Below are the code and all the weights of a small trained network. Each question names an input and a target symbol and asks about switching units off, where a switched-off unit gives its printed mean instead of its output.

import numpy as np


def w(rows, s, z=0):
    codes = np.array(rows[::2]) - 128.0
    scale = np.full(codes.shape[1], s)
    scale[-1] = z or s
    return codes * scale


def norm(h):
    return h / np.sqrt((h * h).mean(-1, keepdims=True) + 1e-5)


def f(y):
    return y / 2 * (1 + np.tanh(0.7978845608 * (y + 0.044715 * y**3)))


def softmax(a):
    e = np.exp(a - a.max(-1, keepdims=True))
    return e / e.sum(-1, keepdims=True)


def log_softmax(a):
    a = a - a.max(-1, keepdims=True)
    return a - np.log(np.exp(a).sum(-1, keepdims=True))


def net(x, mask):
    ids = ['γδμξσφψω'.index(c) for c in x.split()]
    T = len(ids)
    res = E[ids] + P[:T]
    u = 0
    for l in range(2):
        q, k, v = (norm(res) @ M[l].T for M in (Q, K, V))
        z = softmax(np.where(np.tri(T) > 0, q @ k.T / 2**0.5, -1e9)) @ v
        res = res + np.where(mask[u], z, O[l][:, -1]) @ O[l][:, :-1]
        u += 1
        y = f(norm(res) @ A[l][:, :-1].T + A[l][:, -1])
        res = res + np.where(mask[u : u + 12], y, B[l][:, -1]) @ B[l][:, :-1]
        u += 12
    return log_softmax(norm(res)[-1] @ U[:, :-1].T + U[:, -1])


Q, K, V, O, A, B = {}, {}, {}, {}, {}, {}
E = w([
[168,172,131,98,212,182],'γ',
[141,134,192,105,231,149],'δ',
[118,80,224,254,115,124],'μ',
[44,134,14,213,127,222],'ξ',
[58,94,184,103,196,215],'σ',
[90,85,119,142,221,140],'φ',
[112,210,152,168,58,217],'ψ',
[34,184,149,41,113,94],'ω',
],0.018)
P = w([
[78,249,158,151,192,148],'0',
[88,201,147,144,177,141],'1',
[98,163,139,138,162,140],'2',
[117,131,126,137,145,152],'3',
[129,104,118,135,131,157],'4',
[138,76,109,134,118,162],'5',
[150,50,95,128,110,172],'6',
[189,32,127,124,131,201],'7',
],0.013)
Q[0] = w([
[125,126,121,188,177,189],'L0H0',
[202,129,130,120,72,8],'L0H0',
],0.011)
K[0] = w([
[145,94,75,56,69,140],'L0H0',
[74,249,116,173,216,195],'L0H0',
],0.011)
V[0] = w([
[110,110,165,226,110,140],'L0H0',
[255,224,191,205,132,173],'L0H0',
],0.0077)
O[0] = w([
[127,135,88,153,190,246,248],'L0H0',
[169,145,84,146,113,170,244],'L0H0',
],0.013,0.0018)
A[0] = w([
[120,179,134,202,152,95,109],'L0N0',
[169,115,111,146,121,137,101],'L0N1',
[145,122,88,6,162,97,124],'L0N2',
[112,89,79,115,157,172,161],'L0N3',
[168,64,14,142,162,122,62],'L0N4',
[192,129,215,132,130,169,137],'L0N5',
[66,160,147,93,73,71,254],'L0N6',
[18,194,127,49,109,139,138],'L0N7',
[200,143,155,177,104,163,151],'L0N8',
[106,156,45,136,89,199,133],'L0N9',
[112,111,149,139,70,100,88],'L0N10',
[151,143,201,86,125,204,105],'L0N11',
],0.012,0.0045)
B[0] = w([
[124,72,182,95,82,58,154],'L0N0',
[80,133,147,144,109,166,131],'L0N1',
[4,209,127,215,115,120,174],'L0N2',
[255,126,215,99,131,127,252],'L0N3',
[137,171,49,198,124,155,153],'L0N4',
[65,150,55,203,129,160,229],'L0N5',
[6,183,164,164,183,16,169],'L0N6',
[190,118,91,105,99,35,229],'L0N7',
[116,58,77,177,22,67,207],'L0N8',
[63,140,216,61,190,95,252],'L0N9',
[121,157,230,197,121,230,118],'L0N10',
[67,119,84,96,130,143,254],'L0N11',
],0.007,0.0064)
Q[1] = w([
[152,126,128,105,61,87],'L1H0',
[115,161,150,114,126,6],'L1H0',
],0.014)
K[1] = w([
[163,165,30,135,196,150],'L1H0',
[123,245,116,19,160,76],'L1H0',
],0.012)
V[1] = w([
[83,196,117,254,51,157],'L1H0',
[62,155,104,40,31,183],'L1H0',
],0.0071)
O[1] = w([
[58,147,111,65,1,169,253],'L1H0',
[191,211,250,161,53,136,97],'L1H0',
],0.014,0.0038)
A[1] = w([
[67,190,80,153,79,139,66],'L1N0',
[63,84,89,135,174,100,129],'L1N1',
[188,114,137,20,62,173,193],'L1N2',
[195,141,209,178,159,169,142],'L1N3',
[93,130,166,248,139,102,187],'L1N4',
[68,78,145,37,88,95,236],'L1N5',
[111,120,103,196,118,189,98],'L1N6',
[183,152,228,52,131,63,45],'L1N7',
[166,79,95,75,44,117,189],'L1N8',
[162,52,139,43,129,180,131],'L1N9',
[49,106,117,61,157,56,248],'L1N10',
[95,133,82,120,134,154,4],'L1N11',
],0.015,0.0041)
B[1] = w([
[230,73,89,140,125,67,237],'L1N0',
[178,41,121,116,45,143,230],'L1N1',
[77,24,129,240,102,180,218],'L1N2',
[118,113,213,162,50,104,170],'L1N3',
[27,243,125,166,231,104,190],'L1N4',
[86,170,2,243,159,45,224],'L1N5',
[139,121,200,28,168,175,200],'L1N6',
[227,175,182,15,127,170,159],'L1N7',
[154,19,73,211,85,131,169],'L1N8',
[62,178,40,201,76,128,182],'L1N9',
[114,144,88,151,20,82,254],'L1N10',
[117,153,205,60,70,86,163],'L1N11',
],0.0083,0.0089)
U = w([
[224,153,55,177,118,172,126],'γ',
[117,56,96,14,64,110,5],'δ',
[106,91,125,128,111,140,37],'μ',
[46,175,105,36,154,245,146],'ξ',
[74,155,186,199,214,170,170],'σ',
[144,45,62,149,222,133,236],'φ',
[135,144,181,224,21,189,87],'ψ',
[69,150,90,152,99,27,162],'ω',
],0.011,0.0027)

Each question gives the input, a string of symbols that net reads in full, and the target symbol t.
The units are the heads (2 rows each of Q, K, V and O) and the neurons (one row each of A and B). Each row of codes is followed by its name. A weight is (code - 128) times the scale printed after its matrix; where a second scale follows, it is the last column's (O, A, B and U).
mask holds one flag per unit, layer by layer, with each layer's heads first. A switched-off unit (its flag False) gives its mean, the last column of its rows in O or B, instead of its output. The means were averaged over made-up inputs and are rounded, as every weight is.
A unit's drop is (log p(t) with every unit on - log p(t) with that unit switched off) / (log p(t) with every unit on - log p(t) with every unit switched off).
The circuit of an input: a set's keep is (log p(t) with only the set's units on - log p(t) with every unit switched off) / (log p(t) with every unit on - log p(t) with every unit switched off). Starting from the 12 units with the biggest drops (on a tie, the unit counted first), units are removed one at a time, each time the one whose removal leaves the highest keep (on an exact tie, the one counted first), for as long as the keep stays at least 0.8.
units of the circuit, in order: the units of the circuit, biggest drop first
unit that matters most: the unit with the biggest drop
k most important neurons: the k neurons with the biggest drops, biggest first
top k neurons in layer l: the k neurons of layer l with the biggest drops, biggest first
input φ γ γ γ γ ξ δ, target ξ: most important neuron => L0N5
input ψ σ ψ ξ ψ ω φ, target ω: 2 most important neurons => L0N6, L1N10
input δ ξ ω φ φ γ γ δ, target δ: 3 most important neurons => L0N5, L0N8, L0N9
input δ δ ξ μ ψ, target ξ: units of the circuit, in order => L0H0, L1N6
input μ μ μ γ ξ ω φ ψ, target ω: 2 most important neurons => L1N5, L0N6
input δ δ σ σ γ ω ω σ, target ω: units of the circuit, in order => L0H0, L1N5
input ξ γ γ μ ω ω μ δ, target ω: units of the circuit, in order => L0H0, L1N5
input ψ δ ξ γ δ δ σ δ, target σ: units of the circuit, in order => L1H0, L1N4, L0N5
input φ ψ δ δ, target ψ: 3 most important neurons => L0N8, L0N0, L0N11
input ω μ ω, target ξ: top 2 neurons in layer 0 => L0N7, L0N8
input γ δ δ ψ φ, target ψ: units of the circuit, in order => L0N8, L1H0
input ω δ γ ω ξ γ ψ ξ, target ψ: units of the circuit, in order => L1H0, L0N9
input ω φ ψ σ γ ω δ, target ω: 2 most important neurons => L0N6, L1N10
input γ δ δ γ μ σ, target ξ: units of the circuit, in order => L0H0, L1N6
input φ φ δ γ γ ξ, target ξ: unit that matters most => L0N4
input ω δ δ γ, target δ: top 2 neurons in layer 0 => L0N6, L0N9
input σ δ ξ, target σ: top 3 neurons in layer 0 => L0N9, L0N5, L0N8
input φ φ δ δ, target φ: 2 most important neurons => L0N0, L0N11
input ψ γ ξ, target ψ: 3 most important neurons => L0N8, L0N9, L0N3
input ω φ φ ξ φ ψ δ δ, target ψ: units of the circuit, in order => L1H0
input φ γ ξ δ γ δ φ ξ, target φ: 2 most important neurons => L0N9, L0N3
input δ δ δ, target δ: top 3 neurons in layer 0 => L0N5, L0N9, L0N3
